Here is a tiny trained network, its code and every weight. The questions are about switching its units off for an input and a target symbol, where a switched-off unit gives its printed mean instead of its output.

import numpy as np


def w(rows, s, z=0):
    codes = np.array(rows[::2]) - 128.0
    scale = np.full(codes.shape[1], s)
    scale[-1] = z or s
    return codes * scale


def norm(h):
    return h / np.sqrt((h * h).mean(-1, keepdims=True) + 1e-5)


def f(y):
    return y / 2 * (1 + np.tanh(0.7978845608 * (y + 0.044715 * y**3)))


def softmax(a):
    e = np.exp(a - a.max(-1, keepdims=True))
    return e / e.sum(-1, keepdims=True)


def log_softmax(a):
    a = a - a.max(-1, keepdims=True)
    return a - np.log(np.exp(a).sum(-1, keepdims=True))


def net(x, mask):
    ids = ['γδζμπτ'.index(c) for c in x.split()]
    T = len(ids)
    res = E[ids] + P[:T]
    u = 0
    for l in range(3):
        r = norm(res)
        for j in range(3):
            rows = slice(2 * j, 2 * j + 2)
            q, k, v = (r @ M[l][rows].T for M in (Q, K, V))
            z = softmax(np.where(np.tri(T) > 0, q @ k.T / 2**0.5, -1e9)) @ v
            o = O[l][rows]
            res = res + np.where(mask[u + j], z, o[:, -1]) @ o[:, :-1]
        u += 3
        y = f(norm(res) @ A[l][:, :-1].T + A[l][:, -1])
        res = res + np.where(mask[u : u + 4], y, B[l][:, -1]) @ B[l][:, :-1]
        u += 4
    return log_softmax(norm(res)[-1] @ U[:, :-1].T + U[:, -1])


Q, K, V, O, A, B = {}, {}, {}, {}, {}, {}
E = w([
[195,180,168,187],'γ',
[164,109,65,172],'δ',
[202,98,189,131],'ζ',
[161,140,90,49],'μ',
[252,153,134,88],'π',
[6,118,133,156],'τ',
],0.015)
P = w([
[130,200,120,35],'0',
[119,183,117,49],'1',
[134,183,120,84],'2',
[146,180,117,110],'3',
[162,174,112,123],'4',
[176,159,108,125],'5',
[189,150,108,127],'6',
[198,140,108,134],'7',
[206,131,99,140],'8',
[218,125,92,141],'9',
[234,120,89,140],'10',
[245,112,96,143],'11',
[254,105,99,145],'12',
],0.0053)
Q[0] = w([
[41,130,90,145],'0.h1',
[63,140,156,231],'0.h1',
[49,120,215,42],'0.h2',
[198,65,56,254],'0.h2',
[254,124,190,173],'0.h3',
[216,118,171,158],'0.h3',
],0.0057)
K[0] = w([
[165,133,104,89],'0.h1',
[205,84,126,132],'0.h1',
[185,107,127,88],'0.h2',
[2,76,128,144],'0.h2',
[4,84,182,158],'0.h3',
[26,120,119,135],'0.h3',
],0.0076)
V[0] = w([
[225,135,104,85],'0.h1',
[140,141,93,67],'0.h1',
[255,139,104,106],'0.h2',
[137,50,116,192],'0.h2',
[242,91,74,128],'0.h3',
[173,190,175,84],'0.h3',
],0.0066)
O[0] = w([
[50,181,178,173,247],'0.h1',
[118,138,199,158,154],'0.h1',
[100,165,9,191,254],'0.h2',
[121,186,122,96,119],'0.h2',
[201,168,205,68,200],'0.h3',
[253,152,194,151,175],'0.h3',
],0.0051,0.0055)
A[0] = w([
[120,115,20,171,251],'0.n1',
[190,85,119,91,37],'0.n2',
[5,93,119,159,9],'0.n3',
[138,121,136,165,67],'0.n4',
],0.011,0.0026)
B[0] = w([
[60,2,86,214,253],'0.n1',
[77,59,216,87,224],'0.n2',
[66,216,248,78,150],'0.n3',
[64,90,200,39,150],'0.n4',
],0.0068,0.0035)
Q[1] = w([
[127,117,243,216],'1.h1',
[208,143,118,97],'1.h1',
[187,154,136,198],'1.h2',
[45,213,90,179],'1.h2',
[2,250,93,127],'1.h3',
[60,109,129,97],'1.h3',
],0.0084)
K[1] = w([
[230,57,79,132],'1.h1',
[105,187,221,92],'1.h1',
[186,159,70,141],'1.h2',
[148,173,121,255],'1.h2',
[224,125,54,80],'1.h3',
[144,120,99,148],'1.h3',
],0.0081)
V[1] = w([
[169,87,146,165],'1.h1',
[85,153,111,175],'1.h1',
[117,213,163,164],'1.h2',
[155,129,80,171],'1.h2',
[94,165,103,30],'1.h3',
[3,200,170,74],'1.h3',
],0.0071)
O[1] = w([
[105,236,196,210,254],'1.h1',
[135,141,162,18,38],'1.h1',
[45,155,139,81,193],'1.h2',
[101,100,180,133,176],'1.h2',
[70,166,140,96,10],'1.h3',
[89,183,43,3,36],'1.h3',
],0.0048,0.0022)
A[1] = w([
[115,129,22,169,33],'1.n1',
[56,142,92,77,255],'1.n2',
[212,169,64,120,155],'1.n3',
[190,157,168,11,25],'1.n4',
],0.012,0.0039)
B[1] = w([
[140,73,194,204,158],'1.n1',
[24,91,141,96,149],'1.n2',
[57,195,52,111,253],'1.n3',
[255,73,208,127,192],'1.n4',
],0.0074,0.0046)
Q[2] = w([
[29,169,167,89],'2.h1',
[77,178,132,131],'2.h1',
[93,211,28,67],'2.h2',
[120,94,189,147],'2.h2',
[227,137,145,166],'2.h3',
[80,6,123,113],'2.h3',
],0.016)
K[2] = w([
[68,253,155,125],'2.h1',
[57,224,138,179],'2.h1',
[47,198,229,125],'2.h2',
[179,75,92,117],'2.h2',
[242,171,210,220],'2.h3',
[207,48,15,102],'2.h3',
],0.012)
V[2] = w([
[8,101,67,33],'2.h1',
[86,160,112,192],'2.h1',
[255,42,197,91],'2.h2',
[68,66,202,124],'2.h2',
[134,232,192,129],'2.h3',
[201,115,182,190],'2.h3',
],0.0058)
O[2] = w([
[192,157,115,148,1],'2.h1',
[125,113,63,79,142],'2.h1',
[145,23,96,91,181],'2.h2',
[150,60,224,132,117],'2.h2',
[132,2,66,57,176],'2.h3',
[101,75,172,101,231],'2.h3',
],0.0066,0.0054)
A[2] = w([
[93,99,104,186,232],'2.n1',
[45,129,49,39,2],'2.n2',
[16,101,72,8,48],'2.n3',
[32,114,137,145,66],'2.n4',
],0.013,0.0038)
B[2] = w([
[129,164,113,86,253],'2.n1',
[109,123,156,78,180],'2.n2',
[103,81,120,7,202],'2.n3',
[117,66,88,71,169],'2.n4',
],0.017,0.0047)
U = w([
[251,145,38,79,1],'γ',
[20,168,147,146,119],'δ',
[80,127,91,23,156],'ζ',
[90,88,37,189,148],'μ',
[128,101,218,158,128],'π',
[97,239,108,163,216],'τ',
],0.011,0.0052)

Each question gives the input, a string of symbols that net reads in full, and the target symbol t.
The units are the heads (2 rows each of Q, K, V and O) and the neurons (one row each of A and B). Each row of codes is followed by its name. A weight is (code - 128) times the scale printed after its matrix; where a second scale follows, it is the last column's (O, A, B and U).
mask holds one flag per unit, layer by layer, with each layer's heads first. A switched-off unit (its flag False) gives its mean, the last column of its rows in O or B, instead of its output. The means were averaged over made-up inputs and are rounded, as every weight is.
A unit's drop is (log p(t) with every unit on - log p(t) with that unit switched off) / (log p(t) with every unit on - log p(t) with every unit switched off).
The circuit of an input: a set's keep is (log p(t) with only the set's units on - log p(t) with every unit switched off) / (log p(t) with every unit on - log p(t) with every unit switched off). Starting from the 12 units with the biggest drops (on a tie, the unit counted first), units are removed one at a time, each time the one whose removal leaves the highest keep (on an exact tie, the one counted first), for as long as the keep stays at least 0.8.
units of the circuit, in order: the units of the circuit, biggest drop first
most important unit: the unit with the biggest drop
top k neurons: the k neurons with the biggest drops, biggest first
k most important neurons of layer l: the k neurons of layer l with the biggest drops, biggest first
heads that matter: for each layer, one digit per head in row order, 1 if its drop is at least 0.15 and else 0, layers parted by /
input τ π ζ δ μ μ ζ μ, target γ: units of the circuit, in order	[1.n4, 2.n3]
input π ζ δ, target μ: units of the circuit, in order	[2.n3]
input τ π μ μ ζ ζ δ, target π: units of the circuit, in order	[0.h2, 2.n3]
input ζ γ ζ π μ τ ζ γ, target ζ: top 3 neurons	[1.n4, 2.n1, 0.n1]
input π τ τ ζ ζ ζ γ γ, target τ: top 2 neurons	[0.n3, 0.n2]
input μ τ ζ δ γ δ μ γ, target γ: 2 most important neurons of layer 0	[0.n1, 0.n4]
input δ π τ ζ π μ μ, target τ: heads that matter	011 / 011 / 111
input τ π ζ ζ, target τ: heads that matter	011 / 111 / 101
input μ π π, target γ: top 3 neurons	[1.n4, 1.n3, 0.n1]
input ζ τ ζ ζ π ζ δ π, target τ: heads that matter	011 / 001 / 001
input π δ δ τ γ, target ζ: heads that matter	011 / 000 / 000
input ζ μ π, target γ: top 4 neurons	[1.n4, 0.n1, 1.n3, 2.n3]
input ζ ζ τ ζ δ π ζ, target τ: heads that matter	111 / 001 / 101
input ζ τ ζ ζ ζ ζ μ ζ δ, target γ: top 3 neurons	[1.n4, 2.n1, 2.n3]
input γ ζ ζ π μ δ ζ ζ τ ζ δ ζ δ, target π: most important unit	1.n3
input ζ γ ζ τ π π π δ, target τ: heads that matter	111 / 011 / 101
input π τ ζ ζ ζ π ζ δ, target τ: top 2 neurons	[0.n1, 0.n4]
input ζ δ τ δ μ ζ, target γ: heads that matter	111 / 010 / 111
input ζ ζ ζ, target π: heads that matter	001 / 000 / 000
input μ δ π δ π ζ τ γ δ μ γ, target γ: most important unit	0.h2
input δ ζ γ μ ζ π ζ τ ζ π δ μ, target τ: top 2 neurons	[0.n1, 1.n4]
input π τ δ μ δ, target γ: heads that matter	111 / 010 / 101
input ζ ζ τ δ π ζ ζ τ δ ζ δ δ γ, target τ: heads that matter	111 / 001 / 110
input δ ζ ζ π π δ π δ τ π ζ δ μ, target γ: heads that matter	111 / 110 / 111
